Here is a tiny trained network, its code and every weight. The questions are about switching its units off for an input and a class, where a switched-off unit gives its printed mean instead of its output.

import numpy as np


def w(rows, s, z=0):
    codes = np.array(rows[::2]) - 128.0
    scale = np.full(codes.shape[1], s)
    scale[-1] = z or s
    return codes * scale


def f(y):
    return y / 2 * (1 + np.tanh(0.7978845608 * (y + 0.044715 * y**3)))


def log_softmax(a):
    a = a - a.max(-1, keepdims=True)
    return a - np.log(np.exp(a).sum(-1, keepdims=True))


def net(x, mask):
    res = np.array(x, float).reshape(1, 4) / 4 @ E
    y = f(res @ A[0][:, :-1].T + A[0][:, -1])
    res = res + np.where(mask, y, B[0][:, -1]) @ B[0][:, :-1]
    return log_softmax(res[-1] @ U[:, :-1].T + U[:, -1])


A, B = {}, {}
E = w([
[2,93,182,190,74,123,174,133],'x0',
[144,199,102,153,122,95,243,235],'x1',
[228,53,171,127,58,200,215,113],'x2',
[112,235,213,130,96,200,129,70],'x3',
],0.0054)
A[0] = w([
[141,180,109,137,125,111,205,181,77],'neuron 0',
[118,168,115,116,135,123,192,169,49],'neuron 1',
[137,235,179,114,109,189,121,94,69],'neuron 2',
[130,136,137,137,133,128,135,158,34],'neuron 3',
[137,64,89,119,136,89,122,165,169],'neuron 4',
[64,195,94,129,167,98,68,139,89],'neuron 5',
[144,146,99,160,121,102,159,155,37],'neuron 6',
[28,89,153,137,89,120,167,128,117],'neuron 7',
[121,210,180,117,121,178,132,98,155],'neuron 8',
[88,173,108,122,152,88,80,136,61],'neuron 9',
[185,161,114,114,136,111,128,135,81],'neuron 10',
[41,98,144,153,105,134,158,124,39],'neuron 11',
[199,151,86,106,145,139,97,129,54],'neuron 12',
[141,185,105,146,136,86,203,173,167],'neuron 13',
[196,158,121,120,148,126,90,132,253],'neuron 14',
[137,2,66,112,149,66,121,180,94],'neuron 15',
[126,64,136,128,124,145,59,66,46],'neuron 16',
[183,69,166,125,100,159,187,116,85],'neuron 17',
[111,51,146,129,135,150,27,51,150],'neuron 18',
[242,194,81,99,140,117,73,115,102],'neuron 19',
[47,168,97,139,151,74,55,147,126],'neuron 20',
[136,68,96,133,141,97,126,154,31],'neuron 21',
[33,86,155,134,109,128,169,135,140],'neuron 22',
[187,38,153,144,105,203,185,112,116],'neuron 23',
],0.0094,0.0037)
B[0] = w([
[105,177,186,72,137,137,60,169,186],'neuron 0',
[145,172,161,105,154,186,42,162,151],'neuron 1',
[150,207,164,222,147,141,83,70,201],'neuron 2',
[163,148,141,133,152,185,64,141,111],'neuron 3',
[85,152,121,169,106,100,175,85,197],'neuron 4',
[227,113,142,90,101,82,124,96,204],'neuron 5',
[157,169,154,127,151,188,54,149,134],'neuron 6',
[110,59,175,171,196,88,167,148,186],'neuron 7',
[89,184,119,181,104,58,167,66,206],'neuron 8',
[230,119,148,112,130,155,77,122,166],'neuron 9',
[135,105,166,127,158,155,95,149,139],'neuron 10',
[177,99,183,172,201,181,52,161,151],'neuron 11',
[165,98,172,166,185,181,62,148,152],'neuron 12',
[26,159,164,53,88,79,161,165,215],'neuron 13',
[36,67,129,136,110,17,251,136,211],'neuron 14',
[112,241,166,219,120,104,128,41,237],'neuron 15',
[147,192,176,101,163,208,24,191,184],'neuron 16',
[227,116,139,82,130,95,92,111,194],'neuron 17',
[28,201,170,53,106,98,150,215,255],'neuron 18',
[126,33,223,179,202,132,126,160,204],'neuron 19',
[202,102,140,69,89,63,160,102,226],'neuron 20',
[185,171,155,172,155,209,41,109,145],'neuron 21',
[89,54,166,159,162,91,181,134,186],'neuron 22',
[205,109,142,60,93,25,140,101,230],'neuron 23',
],0.02,0.0058)
U = w([
[255,113,127,55,86,85,137,95,139],'0',
[114,237,136,235,126,127,129,32,126],'1',
[68,198,148,49,123,140,102,229,118],'2',
[125,24,157,189,229,130,155,166,128],'3',
[62,90,6,119,55,116,221,115,255],'4',
[160,131,84,128,130,160,118,138,95],'5',
[158,135,102,136,139,175,115,132,103],'6',
[135,129,88,140,129,188,119,115,99],'7',
],0.0093,0.0056)

Each question gives the input, the list of numbers given to net, and the class t.
The units are the neurons (one row each of A and B). Each row of codes is followed by its name. A weight is (code - 128) times the scale printed after its matrix; where a second scale follows, it is the last column's (A, B and U).
mask holds one flag per neuron, in row order. A switched-off neuron (its flag False) gives its mean, the last column of its row in B, instead of its output. The means were averaged over made-up inputs and are rounded, as every weight is.
A unit's drop is (log p(t) with every unit on - log p(t) with that unit switched off) / (log p(t) with every unit on - log p(t) with every unit switched off).
The circuit of an input: a set's keep is (log p(t) with only the set's units on - log p(t) with every unit switched off) / (log p(t) with every unit on - log p(t) with every unit switched off). Starting from the 12 units with the biggest drops (on a tie, the unit counted first), units are removed one at a time, each time the one whose removal leaves the highest keep (on an exact tie, the one counted first), for as long as the keep stays at least 0.8.
units of the circuit, in order: the units of the circuit, biggest drop first
most important unit: the unit with the biggest drop
k most important neurons: the k neurons with the biggest drops, biggest first
drop when u is switched off: that unit's drop, to one decimal
input [-1,-6,-6,-3], class 0: most important unit	neuron 20
input [8,-8,1,1], class 2: 2 most important neurons	[neuron 18; neuron 16]
input [-6,5,1,4], class 3: 2 most important neurons	[neuron 19; neuron 18]
input [-8,1,1,7], class 3: 2 most important neurons	[neuron 19; neuron 15]
input [-5,0,-5,3], class 0: 3 most important neurons	[neuron 5; neuron 20; neuron 7]
input [7,7,1,-7], class 1: 2 most important neurons	[neuron 15; neuron 18]
input [-7,-7,-1,3], class 2: 2 most important neurons	[neuron 18; neuron 16]
input [7,1,8,3], class 0: 2 most important neurons	[neuron 23; neuron 17]
input [-6,-6,-3,-4], class 2: 3 most important neurons	[neuron 18; neuron 16; neuron 7]
input [7,-1,3,6], class 3: 3 most important neurons	[neuron 7; neuron 15; neuron 22]
input [7,-5,-3,6], class 3: 4 most important neurons	[neuron 7; neuron 15; neuron 22; neuron 11]
input [-1,3,-2,0], class 4: 2 most important neurons	[neuron 18; neuron 16]
input [-7,7,3,-7], class 1: 3 most important neurons	[neuron 15; neuron 18; neuron 4]
input [6,-2,-6,2], class 0: units of the circuit, in order	[neuron 20]
input [-4,-4,1,-2], class 2: 3 most important neurons	[neuron 18; neuron 7; neuron 22]
input [5,1,-5,1], class 0: 4 most important neurons	[neuron 20; neuron 5; neuron 19; neuron 14]
input [3,-5,-1,4], class 2: 4 most important neurons	[neuron 18; neuron 15; neuron 4; neuron 16]
input [-7,7,4,8], class 1: drop when neuron 14 is switched off	0.0
input [-4,1,-5,-8], class 1: drop when neuron 15 is switched off	1.9
input [-5,-3,-6,5], class 0: most important unit	neuron 5
input [-7,-7,2,5], class 2: drop when neuron 18 is switched off	2.4
input [-7,8,1,4], class 2: drop when neuron 13 is switched off	1.5
